The four nearest rows among all rows above each row, by straight-line distance, nearest first (none for the first five rows):
1: [20, 11, -16, -19, -19, 21, -23, 9, 8, 6, 10, -3, 6, 0, 2, -6, 1, -9, 16, 5, -25, -3, -27, -14, 1, -13, 12, 4, 21, 0, -8, -3, -22]
2: [-3, -4, 9, 15, 17, -3, 20, -7, -4, -2, -5, 30, -13, 12, 11, 2, 1, 6, -11, -5, 42, 7, -1, 8, 41, -6, -18, 5, 1, 2, -2, 3, 11]
3: [-23, 8, 12, -14, -2, -8, -10, -6, -1, 30, 7, -9, -4, -4, -6, -7, 5, -9, 3, -7, -1, 5, -6, 1, -5, 17, -2, 3, -4, -23, 11, 2, -4]
4: [2, 1, -6, -26, -35, 10, -11, 10, -1, 38, 15, -38, 2, -22, -23, 9, -16, 9, 15, 2, -43, -15, 3, -23, -23, 2, 2, 3, -13, -7, 6, 4, -4]
5: [-8, 5, 22, 26, 21, -2, 1, -5, 5, 4, 2, 7, 10, 22, 18, 9, 2, -3, 7, 7, 34, 4, 6, 3, 16, -14, -3, -2, 2, 11, 13, -13, 5]
6: [20, 11, -1, -20, -24, -3, -10, 10, -10, 24, 3, -6, 15, 3, 12, 11, -23, -11, 15, -8, -27, 26, -3, 6, 9, 5, -6, 5, 10, -4, -17, 1, 7] => 1 3 4 5
7: [5, -6, 11, 16, 9, -21, -13, -18, 1, -16, 5, -13, 18, 22, 5, -7, 10, 3, -12, 11, 24, -9, 63, -1, -11, -17, -2, 13, 2, 8, 10, 4, -10] => 5 2 3 6
8: [-10, 6, 20, 10, 1, 13, 5, -14, -1, 0, 1, 5, 2, 6, -1, 1, 3, 1, -22, 4, 44, -2, 17, 8, 16, 4, -1, -4, -2, -5, 12, 4, 0] => 5 2 3 7
9: [-1, -6, 10, 4, 6, -5, 4, 5, 12, 18, -13, -3, -5, 5, 5, -7, -1, -4, -5, 0, 9, -17, 4, 1, -6, -2, 6, 5, 1, 2, -3, 18, 1] => 3 8 5 2
10: [26, 4, 4, -14, -21, 9, -29, 9, 0, -11, 13, -3, -1, 7, -1, -3, -2, -2, 27, 1, -31, -9, -11, -15, -4, -11, 3, 5, 26, 1, -9, 10, 4] => 1 6 9 4
11: [7, -3, -21, -21, -6, 15, -5, 14, 5, -14, -22, 0, 5, 8, 15, 12, -18, -20, 22, -9, -33, 9, 9, -5, -5, -17, -9, 1, 7, -2, -3, 3, 11] => 6 10 1 9
12: [16, -3, -13, -21, -53, -2, -38, 17, 36, 10, -3, -12, -5, -4, -3, -19, 4, -2, 20, -15, -47, -2, -19, -13, -8, 1, -2, 4, 11, -4, -3, -3, -7] => 1 10 4 6
13: [-2, 2, 23, -1, -5, -14, 12, -11, 7, 13, -6, -8, -3, 6, 8, -2, 6, -3, -5, 8, 17, 1, 11, 2, 11, 5, -1, -8, -7, -16, -12, 8, 4] => 9 8 3 5
14: [1, 4, 10, 6, -11, -9, -4, 5, 5, 11, 9, -12, -11, 2, 8, 1, -1, 2, 7, -2, -2, 8, -11, 6, 24, -11, 7, -1, -6, 3, -3, -9, 0] => 13 9 3 5
15: [9, 4, 2, 11, 12, 3, -17, 0, 3, 1, 3, 2, 0, 7, 7, 5, 6, -9, -7, -6, 29, -2, 21, 2, -9, -29, 7, 11, 8, 3, 3, 1, -3] => 9 5 8 7
16: [-32, -5, 24, 19, 10, -4, 23, -7, -26, 30, -7, 12, -4, -7, -1, 13, 4, 6, 0, 7, 47, -4, 29, 12, 39, 14, -9, -16, -16, -6, -2, 1, 8] => 8 2 13 5
17: [-1, 8, -38, -5, -25, 1, 1, -10, -2, 18, -2, 8, 6, -13, -16, 24, -13, 26, 9, -3, -20, 16, -7, 22, 21, -21, -5, -16, 9, 15, 4, -5, 18] => 14 6 11 1
18: [-10, 8, 26, 37, 28, -2, -15, -27, 2, -13, 15, -7, 0, 25, -2, 13, 10, -1, -1, -4, 45, 11, 19, -14, 1, -18, 10, 5, -2, 18, 4, 1, 3] => 5 15 8 7
19: [31, 12, 2, 3, 10, 5, 4, -11, -1, -10, -4, 16, -11, 12, -4, -7, 0, -5, 0, -9, 21, 14, 1, 10, 14, -10, -6, 1, 19, 2, 9, 11, 3] => 15 2 8 9
20: [16, 8, -18, -1, -29, 20, -31, 9, 21, 8, 19, -28, 21, 4, 4, 9, -5, -10, 28, 2, -30, -29, -8, -12, -19, -18, 3, 1, 0, 13, 2, -7, 1] => 1 10 12 4
21: [-5, 2, -16, -4, -9, 20, -12, 11, -9, -1, 9, -6, -3, 11, 12, 24, 5, -9, 13, -12, 13, -4, 1, 4, -2, -14, -8, 1, 10, 3, -16, 0, 3] => 15 14 11 9
22: [-2, -4, -3, -12, -17, 2, -14, 5, -6, 22, -10, -2, 3, 5, 7, 5, -4, -8, 10, -18, 10, 14, 4, -6, 33, -8, 8, 1, 11, 5, 2, 5, 5] => 14 21 6 9
23: [30, 5, -20, -25, -44, 12, -35, 10, 37, -15, 10, -23, 24, -2, 3, -19, -8, -5, 25, -13, -63, -16, -21, -22, -31, -3, 2, 10, 21, -13, -1, 4, 1] => 12 20 10 1
24: [9, 2, -19, -14, -13, 4, 12, -3, -4, 25, -19, 8, -5, -27, -2, -5, 3, 19, 2, -6, 4, 22, 12, 6, 45, -8, 9, -7, 11, 15, 5, 15, 17] => 22 17 14 19
25: [-13, 6, 18, -1, -8, -1, 6, 2, -4, 9, 3, -7, 11, -4, -8, -12, 6, -10, 13, -1, 17, -11, 10, 8, -4, 1, 2, 6, 6, 7, -3, -3, 10] => 9 13 3 14
26: [-9, -1, -22, 1, 8, 9, 9, -5, -5, -6, -12, 19, 1, 8, -5, 9, -2, 5, -1, -10, 15, 17, 15, 21, 26, -12, -2, -2, 16, 18, 8, -2, 25] => 19 2 24 22
27: [0, -4, 11, 21, 11, -17, 8, 2, 6, -6, 10, 12, 2, 15, 12, 4, 3, 11, -6, -4, 33, -3, 27, -5, 2, 17, -3, 10, -24, -3, 1, 6, 3] => 8 13 5 9
28: [3, -4, -7, 7, -7, -6, -2, 8, 1, 0, -6, -3, 0, 8, 3, 6, -13, 1, 13, -3, 2, 10, -7, 2, 22, -14, 15, 6, 9, -2, 3, -2, -1] => 14 22 9 21
29: [21, 5, -4, -18, -28, 10, -37, 4, 16, -13, 12, -5, -8, 20, -6, -7, -6, -16, 20, -5, -32, 1, -30, -14, -28, -5, -3, 9, 16, 3, -5, 5, 7] => 10 1 12 23
30: [-7, -7, 10, 10, 16, -12, 15, -11, -3, 16, -4, 5, 2, 20, 7, 26, 9, 1, -7, -8, 33, -9, 4, 4, 37, 4, -5, 0, 2, -3, -16, 3, 15] => 2 13 5 8
31: [-17, 7, 22, 33, 24, -5, 4, -12, 11, 8, 7, -3, -9, -7, -4, 16, 6, -2, -21, 6, 50, 7, 8, 8, 11, 3, 8, 7, -10, 12, -4, 1, -9] => 8 18 5 27
32: [-16, 6, 2, 4, -5, 3, -2, -1, 8, 18, 17, -22, 4, -15, 1, 10, 13, 4, 10, -8, -12, -13, 6, -16, -16, 6, -2, -9, -6, -12, 4, -8, -8] => 3 25 14 9
33: [21, 2, -42, 6, 5, 20, -2, -4, -18, -33, 2, 1, 13, 10, 1, 20, -8, 1, 12, 1, -4, 8, -8, 6, -13, -22, -3, 5, 3, 26, 0, 0, 3] => 21 11 28 26
34: [4, 7, 0, -32, -29, -3, -35, 13, 3, 10, -3, -27, 2, -3, -7, -37, -8, -8, 13, -1, -46, 1, -20, -22, -25, 13, 12, -3, 21, -23, 1, -5, 6] => 12 29 23 10
35: [-6, 9, 19, 9, 9, 12, -5, 6, -3, 9, -7, 18, -3, 11, 5, -3, -1, -10, -13, 2, 20, -3, 12, 0, 25, 12, -3, 20, 6, -1, 1, 6, 0] => 8 9 2 13
36: [31, 8, -16, -7, -3, 11, -27, -4, 20, -27, 23, -6, 2, 7, 6, 2, -5, -3, 23, -4, -19, -8, -23, -8, -32, -20, 0, 12, 15, 13, 5, -7, -5] => 29 10 1 20
37: [-18, -8, 15, 20, 20, -2, 21, -16, -8, -11, -10, 20, -24, -11, -11, 8, -7, 3, -15, 10, 49, 21, 9, 17, 37, -3, -10, -7, -14, 3, 1, -6, -7] => 2 31 8 16
38: [5, -5, -8, -9, -32, -3, 3, 7, 12, 15, -10, 9, 8, -30, 7, 22, -5, 10, 22, 2, -41, 12, -6, 9, 33, -9, -10, 2, -9, 6, 1, 9, 14] => 17 6 24 14
39: [-1, -7, -15, -7, -2, -4, -29, 10, -5, 22, 6, -12, 10, 2, 25, 15, -6, -14, 12, -7, -1, 3, 1, -6, 16, -11, -11, 4, 10, 9, -11, -6, 3] => 22 21 28 14
40: [-11, 1, 5, -8, -7, 7, -1, 16, -3, 12, -18, 4, 1, 8, 10, 20, -13, -1, 6, -2, 10, -4, -6, 1, 27, -18, -5, 0, 5, -5, -7, -13, 14] => 28 22 14 21
41: [3, 0, 6, 33, 26, 6, 13, -10, -6, -18, -3, 0, -3, 20, 7, 14, 1, -3, -1, -12, 32, 15, 6, 14, 14, -7, 6, 3, 19, 8, 1, 7, 11] => 5 19 2 26
42: [20, 11, 2, -39, -50, -8, -28, 1, 33, -10, 20, -22, 4, 13, 6, -38, 4, -13, 16, 0, -40, -16, -27, -32, -25, -9, -7, 16, 26, -1, -3, 9, -14] => 23 29 12 34
43: [23, 1, 5, -36, -27, 0, -15, 15, 6, -6, 5, -9, -2, 3, 9, -39, 3, -13, 24, -4, -12, -10, -16, -17, -33, 15, -1, 16, 21, -15, 1, 12, -12] => 42 34 29 10
44: [-7, 0, 22, 14, 6, -4, -3, 2, 1, 30, -8, -6, -1, 8, 8, 13, 11, -3, 2, -15, 22, 3, 22, 5, 27, 16, -2, -5, -13, -9, 9, 0, 7] => 13 30 35 8
45: [-7, 16, 31, 15, 16, -10, -16, -3, 5, -1, 7, -7, 1, 1, -6, -1, -5, -7, -28, 3, 25, -5, 20, 7, 4, 14, 1, 8, -9, 8, -6, 2, -12] => 31 8 35 27
46: [-11, -1, 17, 25, 14, 14, 8, -13, 14, 30, -1, -12, 0, 5, 13, 19, -5, -5, -1, 13, 41, -7, 12, 14, 30, 2, -3, 6, -20, -1, -11, -2, -1] => 31 44 30 8
47: [1, 8, -13, -2, 1, 19, -11, 5, 7, 4, 6, -5, 10, -2, -3, -8, 5, -10, 25, -2, -33, -14, 4, -8, -4, -8, -4, 11, 18, 19, 3, 12, 2] => 10 1 20 11
48: [11, 13, -24, -20, -37, -11, 1, 2, -7, 20, -4, -1, 7, 7, 1, -21, -12, 2, 1, 0, -31, 22, -23, -10, 35, 3, -8, -11, 17, -21, 0, 5, 2] => 6 22 28 1
49: [-26, -3, 19, -8, -11, -13, 26, -12, -8, 29, -7, 11, -1, -4, 7, 6, -12, -11, -9, 2, 12, 12, 3, 3, 30, 29, -19, 0, -28, -16, 5, -11, 5] => 13 44 16 3
50: [-8, -1, 4, -7, -15, -17, -8, -7, 8, 40, -6, -22, -9, 1, 3, -24, 0, 11, -5, 4, 8, 1, -5, -9, 32, 16, 10, 0, 5, -4, -4, 4, -4] => 14 13 3 22
51: [3, 10, -4, -38, -52, -8, -2, 12, 3, 43, -4, -5, -2, -17, -14, -14, -12, -2, 18, 6, -52, 12, -25, -17, -1, 12, -8, -10, -8, -27, 1, -3, -9] => 48 4 34 12
52: [12, 3, 15, 16, 31, -1, -1, -25, 14, -8, 2, 13, 1, 27, 18, 7, 15, -7, 5, -3, 61, 5, 11, -8, -2, -5, -2, 1, 4, 24, -4, 4, -6] => 18 5 41 15
53: [24, -20, -32, 23, 19, 21, -5, -4, -8, -7, 11, -8, 9, 7, 4, 23, -9, 5, 20, -13, -2, 7, -19, -6, -5, -12, -2, 11, 17, 29, 6, -4, 9] => 33 21 28 36
54: [1, -1, -38, -5, -12, 12, -2, 14, -2, 12, -8, 0, 14, -26, -6, 21, -7, 12, 10, 1, -13, 20, -8, 11, 34, -7, -7, -15, -1, 34, 10, 1, 20] => 17 38 24 26
55: [4, 4, -2, -18, -4, 6, -6, -2, -3, 22, 13, -5, -1, -21, 7, -3, -1, -5, 11, 0, -23, -19, -4, -32, -11, 11, 11, -2, -9, -21, 4, -9, -16] => 32 3 4 1
56: [9, -2, -22, -23, -43, 2, -5, 11, -12, 40, -4, -17, 16, -27, -6, -14, -13, -2, 11, 2, -51, -12, -3, 0, 21, 2, -5, 2, -10, -19, 0, 5, 7] => 51 4 48 38
57: [-6, 1, 14, 6, 9, 4, 0, 2, 5, 6, 5, -7, -7, 7, -3, 0, 11, -2, -6, -8, 19, -12, 7, 14, 0, 1, 7, 9, -7, 6, -1, 6, -9] => 9 25 45 15
58: [20, -2, -18, -10, -4, 8, -16, 2, -3, 13, -10, 0, -2, 12, -3, -6, -7, 5, 11, -9, -26, 28, 2, 10, 27, -15, -6, 8, 10, -17, 7, 7, 20] => 28 22 6 48
59: [9, 6, -6, -8, 1, 15, -15, 25, 4, 5, 6, -17, 9, 10, -1, 6, 2, 3, 12, -8, -18, -5, -6, -21, -12, -11, 1, 15, 15, 4, -4, 2, 2] => 47 10 1 21
60: [-1, 5, -23, 6, -9, 22, -1, 9, 3, 31, 8, -24, 18, -12, 8, 3, 1, 3, 4, 1, 2, 4, 3, -1, 24, -7, -17, 19, 7, 20, 4, 16, 3] => 39 22 47 54
61: [13, -6, -31, -8, -17, 22, -1, 20, 6, 12, 7, 7, 10, -23, 0, 12, -7, -1, 23, 4, -19, 20, 2, 19, 14, -15, -2, -1, -8, 14, 2, 1, 7] => 54 38 17 60
62: [7, 1, -28, -24, -42, 13, 8, 9, -3, 46, -23, -13, -5, -22, -8, -18, -9, 7, 18, -1, -38, 8, 1, 18, 55, 20, 3, -6, 13, -5, -11, 13, 14] => 56 48 24 38
63: [-15, -2, 18, 16, 11, 6, -4, -1, -10, 41, -7, -23, 15, 19, 10, 2, -5, -6, -5, -11, 63, -2, 23, 10, 54, 15, -14, 10, -2, 5, -13, 12, 6] => 46 44 30 16
64: [8, -9, -8, -16, -20, 12, 1, 1, 1, 29, -8, -15, 2, -26, 7, 24, 7, 13, 7, -8, -2, 13, 22, 15, 59, -3, 1, -10, 0, 19, 5, -15, 10] => 24 54 22 38
65: [0, -8, -9, -34, -28, 9, 0, 9, -7, 18, 4, -20, 12, -18, 10, -18, -15, -4, 22, -2, -55, -12, -10, -15, -8, -8, -5, 2, -10, -8, 6, -3, 5] => 56 4 55 51
66: [2, -10, 7, 20, 4, 0, -23, -2, -1, -9, 5, -19, 12, 4, -5, 12, 2, 0, -1, -8, 17, -2, 5, 8, -2, -11, 7, 6, 15, 23, 11, 1, -16] => 15 57 28 25
67: [-20, -5, 14, 8, 10, 4, 24, 6, -1, 38, -6, 3, 1, -18, 1, 24, 7, -5, -7, -2, 32, 8, 27, 12, 30, -9, -1, -2, -17, 3, -6, 5, -1] => 16 46 44 30
68: [-19, -9, 8, 31, 23, 5, 25, -7, -11, 21, -5, -5, -9, -24, 6, 23, 7, 10, -15, 22, 63, -6, 21, 18, 25, 14, -12, -15, -20, -8, -16, -1, -9] => 16 46 67 31
69: [3, -4, 20, 2, 11, -4, -4, -4, 20, -1, 0, -7, 5, -7, -3, -21, 6, 8, -23, -10, 12, -19, 18, -1, -13, 2, -7, 4, -6, -10, 1, -6, -9] => 57 9 45 13
70: [-25, 7, 22, 18, 5, -8, 18, -15, 7, 34, -7, -4, 0, -16, -7, 2, 10, 8, -3, 0, 41, -7, 24, 6, 40, -2, 0, 6, -4, -9, -8, -4, -6] => 67 16 46 44
71: [15, 6, 12, 2, 5, -2, -14, -14, 11, -9, -3, -15, -5, 22, -19, -6, 8, -14, -1, -11, 28, -14, 20, -21, -2, 1, -7, 8, 5, 13, -1, -6, 12] => 15 57 25 69
72: [35, 4, -14, 3, -7, 7, -7, 6, 7, -42, -12, 17, 6, 14, 28, -16, -1, -4, 13, -12, -25, 11, -13, 1, -30, -31, -5, 4, 27, -18, 1, -4, -5] => 36 11 10 29
73: [-18, 1, 8, 29, 4, -6, 16, -7, 6, 0, 1, 12, 3, 4, 13, 6, 16, 11, -12, 5, 57, -11, 12, 10, 29, -13, -1, 7, -8, 18, -15, 15, -6] => 31 2 8 30
